Below are the code and all the weights of a small trained network. Each question names an input and a target symbol and asks about switching units off, where a switched-off unit gives its printed mean instead of its output.

import numpy as np


def w(rows, s, z=0):
    codes = np.array(rows[::2]) - 128.0
    scale = np.full(codes.shape[1], s)
    scale[-1] = z or s
    return codes * scale


def norm(h):
    return h / np.sqrt((h * h).mean(-1, keepdims=True) + 1e-5)


def f(y):
    return np.maximum(y, 0)


def softmax(a):
    e = np.exp(a - a.max(-1, keepdims=True))
    return e / e.sum(-1, keepdims=True)


def log_softmax(a):
    a = a - a.max(-1, keepdims=True)
    return a - np.log(np.exp(a).sum(-1, keepdims=True))


def net(x, mask):
    ids = ['αβγεζηλξφψω'.index(c) for c in x.split()]
    T = len(ids)
    res = E[ids] + P[:T]
    u = 0
    for l in range(3):
        r = norm(res)
        for j in range(2):
            rows = slice(3 * j, 3 * j + 3)
            q, k, v = (r @ M[l][rows].T for M in (Q, K, V))
            z = softmax(np.where(np.tri(T) > 0, q @ k.T / 3**0.5, -1e9)) @ v
            o = O[l][rows]
            res = res + np.where(mask[u + j], z, o[:, -1]) @ o[:, :-1]
        u += 2
        y = f(norm(res) @ A[l][:, :-1].T + A[l][:, -1])
        res = res + np.where(mask[u : u + 4], y, B[l][:, -1]) @ B[l][:, :-1]
        u += 4
    return log_softmax(norm(res)[-1] @ U[:, :-1].T + U[:, -1])


Q, K, V, O, A, B = {}, {}, {}, {}, {}, {}
E = w([
[139,161,90],'α',
[142,176,114],'β',
[136,166,92],'γ',
[109,86,144],'ε',
[152,120,137],'ζ',
[150,160,79],'η',
[117,4,149],'λ',
[147,162,81],'ξ',
[149,160,209],'φ',
[139,94,166],'ψ',
[86,95,107],'ω',
],0.0022)
P = w([
[226,156,127],'0',
[254,101,33],'1',
[185,96,59],'2',
[135,91,85],'3',
[105,99,90],'4',
[86,99,98],'5',
[68,111,99],'6',
[65,119,97],'7',
[53,135,93],'8',
[44,134,89],'9',
],0.00053)
Q[0] = w([
[50,154,38],'0.h0',
[44,188,1],'0.h0',
[128,22,246],'0.h0',
[104,18,151],'0.h1',
[147,242,115],'0.h1',
[37,39,3],'0.h1',
],0.0052)
K[0] = w([
[79,145,153],'0.h0',
[80,159,147],'0.h0',
[159,73,146],'0.h0',
[120,64,186],'0.h1',
[139,203,75],'0.h1',
[2,75,90],'0.h1',
],0.0077)
V[0] = w([
[250,136,121],'0.h0',
[148,118,136],'0.h0',
[184,133,122],'0.h0',
[213,137,94],'0.h1',
[140,40,143],'0.h1',
[100,51,151],'0.h1',
],0.0026)
O[0] = w([
[144,253,66,238],'0.h0',
[114,151,146,143],'0.h0',
[139,170,108,181],'0.h0',
[43,78,77,199],'0.h1',
[90,248,96,253],'0.h1',
[125,253,117,207],'0.h1',
],0.0019,0.0007)
A[0] = w([
[96,221,134,253],'0.n0',
[110,252,150,19],'0.n1',
[91,61,211,100],'0.n2',
[163,206,6,151],'0.n3',
],0.0023,0.00026)
B[0] = w([
[108,124,49,174],'0.n0',
[109,146,29,163],'0.n1',
[95,202,48,170],'0.n2',
[5,179,135,253],'0.n3',
],0.0021)
Q[1] = w([
[197,162,234],'1.h0',
[59,102,22],'1.h0',
[206,168,253],'1.h0',
[44,73,78],'1.h1',
[66,117,102],'1.h1',
[202,160,177],'1.h1',
],0.0054)
K[1] = w([
[84,113,9],'1.h0',
[168,146,242],'1.h0',
[96,117,2],'1.h0',
[71,80,135],'1.h1',
[110,83,155],'1.h1',
[163,175,116],'1.h1',
],0.0064)
V[1] = w([
[115,127,138],'1.h0',
[222,224,215],'1.h0',
[129,129,127],'1.h0',
[75,113,188],'1.h1',
[64,251,136],'1.h1',
[128,26,179],'1.h1',
],0.0017)
O[1] = w([
[125,129,125,127],'1.h0',
[59,9,65,2],'1.h0',
[128,127,128,129],'1.h0',
[120,173,60,96],'1.h1',
[247,102,107,234],'1.h1',
[44,192,58,16],'1.h1',
],0.0015,0.00089)
A[1] = w([
[107,234,209,12],'1.n0',
[125,138,123,93],'1.n1',
[167,252,221,132],'1.n2',
[85,172,92,67],'1.n3',
],0.0018,0.0011)
B[1] = w([
[188,219,5,166],'1.n0',
[131,113,120,128],'1.n1',
[70,203,48,238],'1.n2',
[139,81,151,254],'1.n3',
],0.0021,0.00068)
Q[2] = w([
[133,12,64],'2.h0',
[146,220,229],'2.h0',
[104,253,153],'2.h0',
[141,38,130],'2.h1',
[80,160,118],'2.h1',
[186,94,134],'2.h1',
],0.0058)
K[2] = w([
[107,86,238],'2.h0',
[162,144,47],'2.h0',
[111,199,2],'2.h0',
[228,166,201],'2.h1',
[88,72,171],'2.h1',
[160,178,88],'2.h1',
],0.0069)
V[2] = w([
[132,3,115],'2.h0',
[84,157,134],'2.h0',
[145,2,126],'2.h0',
[50,60,105],'2.h1',
[190,243,130],'2.h1',
[63,25,144],'2.h1',
],0.0019)
O[2] = w([
[83,247,94,35],'2.h0',
[219,128,141,171],'2.h0',
[39,225,84,8],'2.h0',
[240,78,93,165],'2.h1',
[22,234,86,176],'2.h1',
[179,37,180,61],'2.h1',
],0.0016,0.0011)
A[2] = w([
[35,111,104,2],'2.n0',
[143,206,254,250],'2.n1',
[49,169,79,48],'2.n2',
[165,216,244,165],'2.n3',
],0.0022,0.00035)
B[2] = w([
[189,136,127,201],'2.n0',
[122,54,214,140],'2.n1',
[193,123,150,250],'2.n2',
[160,3,187,141],'2.n3',
],0.0027,0.0017)
U = w([
[123,228,80,200],'α',
[216,122,117,167],'β',
[149,36,140,172],'γ',
[42,122,135,54],'ε',
[123,155,247,139],'ζ',
[82,125,128,16],'η',
[90,138,139,1],'λ',
[94,131,140,5],'ξ',
[88,129,131,9],'φ',
[89,140,137,4],'ψ',
[14,97,160,109],'ω',
],0.014,0.008)

Each question gives the input, a string of symbols that net reads in full, and the target symbol t.
The units are the heads (3 rows each of Q, K, V and O) and the neurons (one row each of A and B). Each row of codes is followed by its name. A weight is (code - 128) times the scale printed after its matrix; where a second scale follows, it is the last column's (O, A, B and U).
mask holds one flag per unit, layer by layer, with each layer's heads first. A switched-off unit (its flag False) gives its mean, the last column of its rows in O or B, instead of its output. The means were averaged over made-up inputs and are rounded, as every weight is.
A unit's drop is (log p(t) with every unit on - log p(t) with that unit switched off) / (log p(t) with every unit on - log p(t) with every unit switched off).
The circuit of an input: a set's keep is (log p(t) with only the set's units on - log p(t) with every unit switched off) / (log p(t) with every unit on - log p(t) with every unit switched off). Starting from the 12 units with the biggest drops (on a tie, the unit counted first), units are removed one at a time, each time the one whose removal leaves the highest keep (on an exact tie, the one counted first), for as long as the keep stays at least 0.8.
circuit, biggest first: the units of the circuit, biggest drop first
top k neurons: the k neurons with the biggest drops, biggest first
top k neurons in layer l: the k neurons of layer l with the biggest drops, biggest first
heads that matter: for each layer, one digit per head in row order, 1 if its drop is at least 0.15 and else 0, layers parted by /
input λ ε ω γ ε, target β: heads that matter -> 11 / 00 / 10
input ψ λ λ ω γ β η β, target β: circuit, biggest first -> 0.h1
input λ λ ξ ζ γ ψ α γ, target β: circuit, biggest first -> 0.h1; 2.h0; 1.h0
input ω λ λ, target β: heads that matter -> 01 / 11 / 11
input λ η λ β ζ ω, target α: heads that matter -> 01 / 10 / 00
input β γ ω ε α α, target β: heads that matter -> 01 / 00 / 10
input β λ β λ ε, target α: heads that matter -> 01 / 00 / 00
input γ η λ β ω ε γ ω η, target β: heads that matter -> 11 / 00 / 10
input φ ω ω β β λ ω β γ, target γ: heads that matter -> 01 / 00 / 01
input ζ λ λ γ ξ ω λ ψ α ξ, target β: circuit, biggest first -> 0.h1; 2.h1
input λ ξ ζ φ, target α: heads that matter -> 11 / 10 / 01
input λ γ λ β ζ β λ γ, target β: circuit, biggest first -> 0.h1; 1.h0; 2.h0
input ξ ζ α φ λ ω η γ φ, target β: circuit, biggest first -> 0.n3; 1.n0; 0.h1
input ω ω λ, target α: heads that matter -> 01 / 10 / 10
input λ ω ζ λ γ γ λ η ε η, target β: circuit, biggest first -> 2.h1
input η γ ω ψ, target α: heads that matter -> 01 / 00 / 01
input λ λ λ β φ ε η ε, target γ: top 2 neurons -> 0.n3; 1.n2
input λ λ φ β ε η β ξ, target γ: heads that matter -> 01 / 00 / 01
input φ ψ β λ ζ γ η β ε ξ, target γ: circuit, biggest first -> 0.h1; 1.h0
input ω β γ ψ φ β ω ω ψ, target β: top 2 neurons -> 0.n3; 0.n2
input α ε α λ λ λ λ ζ ω ε, target β: heads that matter -> 11 / 00 / 01
input η ψ γ ω β ω γ α λ γ, target γ: circuit, biggest first -> 0.h1; 2.h1; 0.h0
input ξ λ β φ λ φ ζ ψ, target α: top 2 neurons in layer 0 -> 0.n1; 0.n0
